Below are the code and all the weights of a small trained network. Each question names an input and a target symbol and asks about switching units off, where a switched-off unit gives its printed mean instead of its output.

import numpy as np


def w(rows, s, z=0):
    codes = np.array(rows[::2]) - 128.0
    scale = np.full(codes.shape[1], s)
    scale[-1] = z or s
    return codes * scale


def f(y):
    return np.maximum(y, 0)


def softmax(a):
    e = np.exp(a - a.max(-1, keepdims=True))
    return e / e.sum(-1, keepdims=True)


def log_softmax(a):
    a = a - a.max(-1, keepdims=True)
    return a - np.log(np.exp(a).sum(-1, keepdims=True))


def net(x, mask):
    ids = ['Πβδλμστφω'.index(c) for c in x.split()]
    T = len(ids)
    res = E[ids] + P[:T]
    q, k, v = (res @ M[0].T for M in (Q, K, V))
    z = softmax(np.where(np.tri(T) > 0, q @ k.T / 2**0.5, -1e9)) @ v
    res = res + np.where(mask[0], z, O[0][:, -1]) @ O[0][:, :-1]
    y = f(res @ A[0][:, :-1].T + A[0][:, -1])
    res = res + np.where(mask[1:13], y, B[0][:, -1]) @ B[0][:, :-1]
    return log_softmax(res[-1] @ U[:, :-1].T + U[:, -1])


Q, K, V, O, A, B = {}, {}, {}, {}, {}, {}
E = w([
[74,172,159,104,69,146],'Π',
[153,64,228,198,179,124],'β',
[137,47,172,172,106,146],'δ',
[175,95,130,110,101,61],'λ',
[168,156,178,121,178,95],'μ',
[98,99,109,106,154,97],'σ',
[6,59,224,111,181,93],'τ',
[29,129,214,155,7,175],'φ',
[140,134,245,81,169,222],'ω',
],0.016)
P = w([
[107,164,15,254,109,64],'0',
[166,122,135,163,154,120],'1',
[141,144,138,147,154,143],'2',
[125,141,131,142,165,152],'3',
[121,144,137,132,155,155],'4',
[113,152,140,133,153,149],'5',
[109,167,137,131,155,134],'6',
[96,157,139,141,165,138],'7',
[94,166,144,131,167,149],'8',
[90,165,150,126,168,159],'9',
],0.0064)
Q[0] = w([
[60,85,229,81,139,83],'h0',
[58,109,254,130,160,22],'h0',
],0.013)
K[0] = w([
[79,127,81,253,92,43],'h0',
[65,178,91,245,82,58],'h0',
],0.012)
V[0] = w([
[65,133,187,113,255,113],'h0',
[223,41,173,159,128,170],'h0',
],0.014)
O[0] = w([
[144,102,184,94,122,81,6],'h0',
[91,250,160,144,125,92,126],'h0',
],0.013,0.0016)
A[0] = w([
[74,93,160,191,122,115,30],'n0',
[128,119,105,123,24,115,2],'n1',
[216,171,146,82,139,199,51],'n2',
[255,179,90,110,121,80,80],'n3',
[149,154,130,114,122,59,172],'n4',
[198,175,49,167,112,184,75],'n5',
[213,135,116,85,61,82,155],'n6',
[195,145,75,119,243,70,164],'n7',
[111,109,96,68,113,156,16],'n8',
[164,157,44,88,100,78,92],'n9',
[109,171,105,168,167,122,134],'n10',
[172,126,89,207,144,42,54],'n11',
],0.014,0.0045)
B[0] = w([
[156,156,130,63,92,111,254],'n0',
[146,105,103,110,169,229,162],'n1',
[97,150,173,165,155,62,164],'n2',
[140,238,105,72,143,123,150],'n3',
[70,76,151,172,157,136,217],'n4',
[50,152,143,138,63,100,192],'n5',
[100,187,78,125,126,84,171],'n6',
[143,124,120,119,168,250,180],'n7',
[106,107,136,140,172,106,172],'n8',
[154,140,91,165,120,67,138],'n9',
[168,118,80,120,141,86,245],'n10',
[189,103,182,149,130,137,166],'n11',
],0.022,0.0067)
U = w([
[19,154,97,208,96,150,75],'Π',
[238,120,185,191,164,146,104],'β',
[156,144,139,255,33,103,253],'δ',
[163,226,64,230,133,94,149],'λ',
[133,230,190,176,183,212,74],'μ',
[118,51,44,245,209,119,138],'σ',
[92,128,103,52,194,65,65],'τ',
[119,219,179,90,97,213,162],'φ',
[93,197,225,199,168,119,110],'ω',
],0.0041,0.0046)

Each question gives the input, a string of symbols that net reads in full, and the target symbol t.
The units are the heads (2 rows each of Q, K, V and O) and the neurons (one row each of A and B). Each row of codes is followed by its name. A weight is (code - 128) times the scale printed after its matrix; where a second scale follows, it is the last column's (O, A, B and U).
mask holds one flag per unit, heads first, then neurons. A switched-off unit (its flag False) gives its mean, the last column of its rows in O or B, instead of its output. The means were averaged over made-up inputs and are rounded, as every weight is.
A unit's drop is (log p(t) with every unit on - log p(t) with that unit switched off) / (log p(t) with every unit on - log p(t) with every unit switched off).
The circuit of an input: a set's keep is (log p(t) with only the set's units on - log p(t) with every unit switched off) / (log p(t) with every unit on - log p(t) with every unit switched off). Starting from the 12 units with the biggest drops (on a tie, the unit counted first), units are removed one at a time, each time the one whose removal leaves the highest keep (on an exact tie, the one counted first), for as long as the keep stays at least 0.8.
circuit, biggest first: the units of the circuit, biggest drop first
unit that matters most: the unit with the biggest drop
k most important neurons: the k neurons with the biggest drops, biggest first
drop when u is switched off: that unit's drop, to one decimal
input Π δ τ Π δ μ, target σ: circuit, biggest first	(h0)
input Π δ β Π σ δ Π, target σ: circuit, biggest first	(h0, n0)
input β β β λ, target λ: 2 most important neurons	(n3, n6)
input σ τ μ τ β β β, target β: circuit, biggest first	(h0, n5, n4)
input τ φ φ, target φ: circuit, biggest first	(n1, n0)
input Π δ β σ, target σ: circuit, biggest first	(h0, n0)
input μ σ λ, target λ: 3 most important neurons	(n6, n3, n9)
input δ δ λ σ, target σ: 3 most important neurons	(n10, n0, n4)
input τ τ δ τ Π τ δ β φ ω, target ω: 2 most important neurons	(n2, n10)
input δ Π ω μ, target μ: 2 most important neurons	(n7, n3)
input φ φ Π λ σ, target Π: circuit, biggest first	(h0, n5)
input σ λ τ δ β δ λ β, target β: 2 most important neurons	(n5, n6)
input β δ β, target ω: 2 most important neurons	(n4, n1)
input φ δ Π β β τ ω δ, target Π: unit that matters most	h0
input δ δ Π φ ω σ λ δ, target λ: 2 most important neurons	(n10, n4)
input τ σ μ β β β δ τ δ β, target τ: drop when n5 is switched off	0.0
input β λ δ, target ω: drop when n4 is switched off	0.4
input δ β β ω δ λ δ, target λ: drop when h0 is switched off	1.1
